Below is a small trained network, with its code and all its weights. Each question gives an input and a target symbol and asks what happens when units are switched off, that is, made to give their printed mean instead of their output.

import numpy as np


def w(rows, s, z=0):
    codes = np.array(rows[::2]) - 128.0
    scale = np.full(codes.shape[1], s)
    scale[-1] = z or s
    return codes * scale


def norm(h):
    return h / np.sqrt((h * h).mean(-1, keepdims=True) + 1e-5)


def f(y):
    return y / 2 * (1 + np.tanh(0.7978845608 * (y + 0.044715 * y**3)))


def softmax(a):
    e = np.exp(a - a.max(-1, keepdims=True))
    return e / e.sum(-1, keepdims=True)


def log_softmax(a):
    a = a - a.max(-1, keepdims=True)
    return a - np.log(np.exp(a).sum(-1, keepdims=True))


def net(x, mask):
    ids = ['Σαβδεζθξω'.index(c) for c in x.split()]
    T = len(ids)
    res = E[ids] + P[:T]
    u = 0
    for l in range(2):
        q, k, v = (norm(res) @ M[l].T for M in (Q, K, V))
        z = softmax(np.where(np.tri(T) > 0, q @ k.T / 2**0.5, -1e9)) @ v
        res = res + np.where(mask[u], z, O[l][:, -1]) @ O[l][:, :-1]
        u += 1
        y = f(norm(res) @ A[l][:, :-1].T + A[l][:, -1])
        res = res + np.where(mask[u : u + 8], y, B[l][:, -1]) @ B[l][:, :-1]
        u += 8
    return log_softmax(norm(res)[-1] @ U[:, :-1].T + U[:, -1])


Q, K, V, O, A, B = {}, {}, {}, {}, {}, {}
E = w([
[109,76,183,106],'Σ',
[59,84,150,161],'α',
[48,141,188,71],'β',
[145,88,191,60],'δ',
[192,2,152,197],'ε',
[241,148,122,118],'ζ',
[255,102,132,156],'θ',
[163,133,49,225],'ξ',
[225,2,150,220],'ω',
],0.0077)
P = w([
[37,97,58,101],'0',
[123,73,216,110],'1',
[111,2,208,27],'2',
[76,130,63,179],'3',
[105,146,244,171],'4',
[156,104,97,42],'5',
[89,86,34,152],'6',
[96,187,239,118],'7',
[118,18,144,70],'8',
[87,83,31,151],'9',
],0.0076)
Q[0] = w([
[136,251,168,230],'0.h1',
[71,212,253,173],'0.h1',
],0.006)
K[0] = w([
[113,126,238,209],'0.h1',
[171,220,254,168],'0.h1',
],0.0049)
V[0] = w([
[137,110,255,134],'0.h1',
[23,153,140,170],'0.h1',
],0.0058)
O[0] = w([
[174,2,53,54,2],'0.h1',
[49,101,166,112,34],'0.h1',
],0.0052,0.0013)
A[0] = w([
[178,126,197,123,20],'0.n1',
[73,210,107,104,42],'0.n2',
[118,92,115,93,249],'0.n3',
[133,168,254,128,74],'0.n4',
[123,99,154,95,248],'0.n5',
[132,135,63,128,109],'0.n6',
[128,119,54,127,5],'0.n7',
[70,85,144,68,204],'0.n8',
],0.011,0.0018)
B[0] = w([
[76,104,98,146,211],'0.n1',
[125,146,205,90,134],'0.n2',
[115,165,131,83,203],'0.n3',
[101,102,97,254,215],'0.n4',
[139,161,204,125,222],'0.n5',
[91,189,155,137,198],'0.n6',
[116,163,129,142,180],'0.n7',
[197,122,81,136,250],'0.n8',
],0.0096,0.0024)
Q[1] = w([
[218,46,174,46],'1.h1',
[114,141,2,217],'1.h1',
],0.0082)
K[1] = w([
[22,181,147,47],'1.h1',
[171,1,214,185],'1.h1',
],0.0078)
V[1] = w([
[53,196,181,124],'1.h1',
[250,255,139,162],'1.h1',
],0.005)
O[1] = w([
[3,198,129,149,2],'1.h1',
[177,218,208,182,69],'1.h1',
],0.006,0.0013)
A[1] = w([
[177,253,145,113,88],'1.n1',
[126,127,14,189,77],'1.n2',
[102,207,155,7,2],'1.n3',
[136,56,208,217,154],'1.n4',
[236,130,98,118,94],'1.n5',
[201,157,111,240,154],'1.n6',
[193,67,173,198,108],'1.n7',
[81,207,151,208,61],'1.n8',
],0.0066,0.0039)
B[1] = w([
[93,146,112,47,141],'1.n1',
[124,139,144,96,192],'1.n2',
[109,52,200,125,129],'1.n3',
[115,167,116,67,247],'1.n4',
[151,175,147,153,163],'1.n5',
[99,79,184,139,255],'1.n6',
[140,157,133,99,224],'1.n7',
[170,2,131,182,136],'1.n8',
],0.0092,0.0054)
U = w([
[169,135,88,128,134],'Σ',
[69,89,63,102,82],'α',
[12,136,174,42,66],'β',
[162,167,132,127,66],'δ',
[137,71,89,98,135],'ε',
[137,214,182,156,151],'ζ',
[208,164,188,223,127],'θ',
[48,110,139,253,254],'ξ',
[177,88,117,145,87],'ω',
],0.012,0.0037)

Each question gives the input, a string of symbols that net reads in full, and the target symbol t.
The units are the heads (2 rows each of Q, K, V and O) and the neurons (one row each of A and B). Each row of codes is followed by its name. A weight is (code - 128) times the scale printed after its matrix; where a second scale follows, it is the last column's (O, A, B and U).
mask holds one flag per unit, layer by layer, with each layer's heads first. A switched-off unit (its flag False) gives its mean, the last column of its rows in O or B, instead of its output. The means were averaged over made-up inputs and are rounded, as every weight is.
A unit's drop is (log p(t) with every unit on - log p(t) with that unit switched off) / (log p(t) with every unit on - log p(t) with every unit switched off).
The circuit of an input: a set's keep is (log p(t) with only the set's units on - log p(t) with every unit switched off) / (log p(t) with every unit on - log p(t) with every unit switched off). Starting from the 12 units with the biggest drops (on a tie, the unit counted first), units are removed one at a time, each time the one whose removal leaves the highest keep (on an exact tie, the one counted first), for as long as the keep stays at least 0.8.
circuit, biggest first: the units of the circuit, biggest drop first
unit that matters most: the unit with the biggest drop
top k neurons: the k neurons with the biggest drops, biggest first
k most important neurons of layer l: the k neurons of layer l with the biggest drops, biggest first
input ξ ω ξ ε, target ε: circuit, biggest first => 0.n4, 1.n4
input ξ ε ω, target β: top neuron => 1.n4
input ξ ω δ ω β ε ε ξ ε, target β: circuit, biggest first => 1.h1, 0.h1, 0.n4, 1.n4
input Σ ξ ξ ξ ξ ω θ, target θ: 2 most important neurons of layer 1 => 1.n5, 1.n4
input θ ξ θ ξ Σ θ, target ζ: top 2 neurons => 0.n4, 0.n8
input θ ξ ω ξ ξ β ω ζ β, target ζ: circuit, biggest first => 0.n8, 1.h1, 0.n5
input ξ Σ ξ ξ ε ζ β ω ξ Σ, target Σ: top 3 neurons => 0.n8, 1.n6, 0.n4
input ξ β ξ θ θ ξ θ α, target θ: circuit, biggest first => 0.n4, 0.h1, 0.n5, 0.n8
input β δ ξ ω θ δ ζ, target ζ: top 3 neurons => 0.n6, 0.n4, 1.n5
input θ ξ β θ ξ ω ξ Σ, target ξ: top 2 neurons => 0.n4, 0.n1
input ξ ξ ε ξ ξ ζ, target β: top 2 neurons => 1.n1, 0.n8
input θ ξ ε α ω ξ, target ζ: top 3 neurons => 0.n4, 0.n1, 1.n1
input β ξ Σ ξ θ, target ξ: top 3 neurons => 0.n4, 0.n1, 0.n8
input ξ β ξ θ β β α, target α: circuit, biggest first => 1.n6, 1.h1
input ξ ξ ξ θ ξ θ ξ ξ ε, target β: circuit, biggest first => 1.h1, 0.h1, 1.n4, 0.n4
input θ ξ δ β ξ α, target ζ: unit that matters most => 0.n8
input θ β ζ Σ, target θ: top 2 neurons => 0.n8, 1.n5
input ξ θ ξ Σ ξ θ ξ β θ, target β: 3 most important neurons of layer 0 => 0.n8, 0.n1, 0.n2
input θ ε θ Σ θ ξ, target ζ: top 2 neurons => 0.n4, 1.n1
input ξ ξ θ Σ β ε θ ξ, target β: unit that matters most => 0.h1
input θ ω β θ θ θ ξ Σ, target θ: 3 most important neurons of layer 0 => 0.n5, 0.n8, 0.n4
